Below are the code and all the weights of a small trained network. Each question names an input and a class and asks about switching units off, where a switched-off unit gives its printed mean instead of its output.

import numpy as np


def w(rows, s, z=0):
    codes = np.array(rows[::2]) - 128.0
    scale = np.full(codes.shape[1], s)
    scale[-1] = z or s
    return codes * scale


def f(y):
    return y / 2 * (1 + np.tanh(0.7978845608 * (y + 0.044715 * y**3)))


def log_softmax(a):
    a = a - a.max(-1, keepdims=True)
    return a - np.log(np.exp(a).sum(-1, keepdims=True))


def net(x, mask):
    res = np.array(x, float).reshape(1, 4) / 4 @ E
    y = f(res @ A[0][:, :-1].T + A[0][:, -1])
    res = res + np.where(mask, y, B[0][:, -1]) @ B[0][:, :-1]
    return log_softmax(res[-1] @ U[:, :-1].T + U[:, -1])


A, B = {}, {}
E = w([
[45,65,179,145,107],'x0',
[123,135,156,83,145],'x1',
[151,124,160,121,133],'x2',
[114,177,131,92,5],'x3',
],0.015)
A[0] = w([
[216,132,61,87,134,222],'N1',
[103,94,177,133,43,125],'N2',
[69,83,165,107,134,140],'N3',
[130,181,146,99,7,194],'N4',
[81,45,95,135,133,133],'N5',
[219,146,144,56,104,194],'N6',
[237,127,65,77,17,153],'N7',
[74,130,140,114,89,107],'N8',
[38,38,121,150,116,102],'N9',
[96,156,180,146,67,134],'N10',
[91,140,106,186,247,254],'N11',
[55,80,204,183,117,168],'N12',
],0.013,0.0084)
B[0] = w([
[142,161,69,162,164,206],'N1',
[45,142,167,147,84,194],'N2',
[143,105,157,134,84,184],'N3',
[81,131,70,73,97,242],'N4',
[162,123,155,82,109,176],'N5',
[114,112,78,142,177,193],'N6',
[167,144,38,105,105,212],'N7',
[120,157,117,155,99,165],'N8',
[113,106,148,88,88,202],'N9',
[68,157,119,146,65,182],'N10',
[168,165,182,151,194,248],'N11',
[175,111,249,123,34,223],'N12',
],0.013,0.018)
U = w([
[159,144,93,241,242,255],'0',
[144,124,36,107,134,107],'1',
[247,94,191,103,105,96],'2',
[71,123,132,164,78,23],'3',
],0.013,0.0038)

Each question gives the input, the list of numbers given to net, and the class t.
The units are the neurons (one row each of A and B). Each row of codes is followed by its name. A weight is (code - 128) times the scale printed after its matrix; where a second scale follows, it is the last column's (A, B and U).
mask holds one flag per neuron, in row order. A switched-off neuron (its flag False) gives its mean, the last column of its row in B, instead of its output. The means were averaged over made-up inputs and are rounded, as every weight is.
A unit's drop is (log p(t) with every unit on - log p(t) with that unit switched off) / (log p(t) with every unit on - log p(t) with every unit switched off).
The circuit of an input: a set's keep is (log p(t) with only the set's units on - log p(t) with every unit switched off) / (log p(t) with every unit on - log p(t) with every unit switched off). Starting from all 12 units, units are removed one at a time, each time the one whose removal leaves the highest keep (on an exact tie, the one counted first), for as long as the keep stays at least 0.8.
circuit, biggest first: the units of the circuit, biggest drop first
unit that matters most: the unit with the biggest drop
k most important neurons: the k neurons with the biggest drops, biggest first
drop when u is switched off: that unit's drop, to one decimal
input [-1,-8,-2,6], class 1: unit that matters most -> N7
input [-1,-8,-5,0], class 0: circuit, biggest first -> N12, N4
input [-5,-5,-8,0], class 0: circuit, biggest first -> N4, N1
input [6,6,1,0], class 2: 2 most important neurons -> N12, N4
input [-7,-6,5,1], class 1: 2 most important neurons -> N7, N11
input [-6,8,1,1], class 1: 2 most important neurons -> N11, N7
input [0,-4,-4,5], class 1: 3 most important neurons -> N7, N12, N4
input [1,1,-3,-4], class 2: 2 most important neurons -> N1, N6
input [0,-5,4,0], class 0: circuit, biggest first -> N12, N4
input [7,7,1,0], class 2: 2 most important neurons -> N12, N4
input [-4,8,6,-3], class 0: drop when N10 is switched off -> 0.0
input [0,-6,-4,-2], class 0: drop when N12 is switched off -> 0.7
input [1,-5,-8,-7], class 2: drop when N9 is switched off -> 0.1
